Below are the code and all the weights of a small trained network. Each question names an input and a class and asks about switching units off, where a switched-off unit gives its printed mean instead of its output.

import numpy as np


def w(rows, s, z=0):
    codes = np.array(rows[::2]) - 128.0
    scale = np.full(codes.shape[1], s)
    scale[-1] = z or s
    return codes * scale


def norm(h):
    return h / np.sqrt((h * h).mean(-1, keepdims=True) + 1e-5)


def f(y):
    return y / 2 * (1 + np.tanh(0.7978845608 * (y + 0.044715 * y**3)))


def log_softmax(a):
    a = a - a.max(-1, keepdims=True)
    return a - np.log(np.exp(a).sum(-1, keepdims=True))


def net(x, mask):
    res = np.array(x, float).reshape(1, 7) / 4 @ E
    u = 0
    for l in range(2):
        y = f(norm(res) @ A[l][:, :-1].T + A[l][:, -1])
        res = res + np.where(mask[u : u + 8], y, B[l][:, -1]) @ B[l][:, :-1]
        u += 8
    return log_softmax(norm(res)[-1] @ U[:, :-1].T + U[:, -1])


A, B = {}, {}
E = w([
[29,166,124],'x0',
[95,66,48],'x1',
[6,67,221],'x2',
[116,91,205],'x3',
[201,54,210],'x4',
[161,107,89],'x5',
[200,245,212],'x6',
],0.0017)
A[0] = w([
[69,88,169,249],'0.n1',
[31,162,58,78],'0.n2',
[114,68,54,37],'0.n3',
[130,232,156,205],'0.n4',
[180,95,58,212],'0.n5',
[205,214,1,108],'0.n6',
[84,71,154,103],'0.n7',
[154,120,140,27],'0.n8',
],0.0039,0.0021)
B[0] = w([
[5,140,172,250],'0.n1',
[214,201,174,148],'0.n2',
[184,120,99,102],'0.n3',
[59,194,79,230],'0.n4',
[39,168,114,214],'0.n5',
[66,147,171,226],'0.n6',
[88,75,193,135],'0.n7',
[189,100,104,76],'0.n8',
],0.0029,0.0016)
A[1] = w([
[43,91,142,119],'1.n1',
[53,119,86,178],'1.n2',
[22,192,51,171],'1.n3',
[240,165,96,210],'1.n4',
[86,86,18,138],'1.n5',
[97,59,9,145],'1.n6',
[148,207,173,254],'1.n7',
[254,152,209,231],'1.n8',
],0.0056,0.0023)
B[1] = w([
[147,157,186,175],'1.n1',
[185,187,145,189],'1.n2',
[166,152,93,253],'1.n3',
[102,55,139,174],'1.n4',
[228,116,154,165],'1.n5',
[254,123,217,167],'1.n6',
[127,114,50,223],'1.n7',
[71,38,18,190],'1.n8',
],0.0054,0.0034)
U = w([
[60,16,53,196],'0',
[146,205,99,208],'1',
[162,190,186,70],'2',
[107,202,48,143],'3',
[50,74,244,186],'4',
[236,82,150,159],'5',
[2,213,172,93],'6',
[128,117,143,3],'7',
],0.012,0.0052)

Each question gives the input, the list of numbers given to net, and the class t.
The units are the neurons (one row each of A and B). Each row of codes is followed by its name. A weight is (code - 128) times the scale printed after its matrix; where a second scale follows, it is the last column's (A, B and U).
mask holds one flag per neuron, layer by layer. A switched-off neuron (its flag False) gives its mean, the last column of its row in B, instead of its output. The means were averaged over made-up inputs and are rounded, as every weight is.
A unit's drop is (log p(t) with every unit on - log p(t) with that unit switched off) / (log p(t) with every unit on - log p(t) with every unit switched off).
The circuit of an input: a set's keep is (log p(t) with only the set's units on - log p(t) with every unit switched off) / (log p(t) with every unit on - log p(t) with every unit switched off). Starting from the 12 units with the biggest drops (on a tie, the unit counted first), units are removed one at a time, each time the one whose removal leaves the highest keep (on an exact tie, the one counted first), for as long as the keep stays at least 0.8.
units of the circuit, in order: the units of the circuit, biggest drop first
top k neurons: the k neurons with the biggest drops, biggest first
k most important neurons of layer l: the k neurons of layer l with the biggest drops, biggest first
drop of u: that unit's drop, to one decimal
input [-6,5,-8,1,-8,-1,-3], class 5: units of the circuit, in order : (1.n6)
input [-7,0,3,2,3,-3,-6], class 4: units of the circuit, in order : (1.n3, 1.n7)
input [-3,3,5,2,8,6,-8], class 4: units of the circuit, in order : (1.n7, 1.n8)
input [7,7,0,-7,1,2,3], class 2: units of the circuit, in order : (1.n8, 1.n6)
input [-5,-8,8,3,-3,8,-3], class 6: units of the circuit, in order : (1.n6, 1.n4)
input [-3,5,-2,8,7,-3,-7], class 4: 2 most important neurons of layer 1 : (1.n3, 1.n7)
input [-6,-3,6,4,-8,8,6], class 3: top 2 neurons : (0.n4, 1.n7)
input [2,-1,2,0,2,-2,6], class 0: 2 most important neurons of layer 0 : (0.n5, 0.n6)
input [-3,5,0,-1,5,-6,0], class 4: units of the circuit, in order : (1.n3, 1.n7)
input [0,0,3,3,-4,-6,-8], class 4: top 2 neurons : (0.n1, 0.n7)
input [1,-8,7,1,7,0,7], class 0: 2 most important neurons of layer 0 : (0.n6, 0.n5)
input [7,-4,-3,0,-3,2,-5], class 1: top 2 neurons : (0.n2, 1.n8)
input [-5,7,6,2,4,-7,-6], class 4: 2 most important neurons of layer 0 : (0.n1, 0.n7)
input [-1,-7,3,-5,6,-5,0], class 0: units of the circuit, in order : (1.n8)
input [0,1,-5,-7,4,7,-6], class 5: drop of 1.n6 : 0.1
input [-8,7,0,5,5,-3,-1], class 4: drop of 0.n2 : 0.2
input [-6,5,-1,3,2,-4,-4], class 5: drop of 1.n7 : -0.1
input [-7,7,-5,1,-7,6,-8], class 5: drop of 1.n6 : 0.2
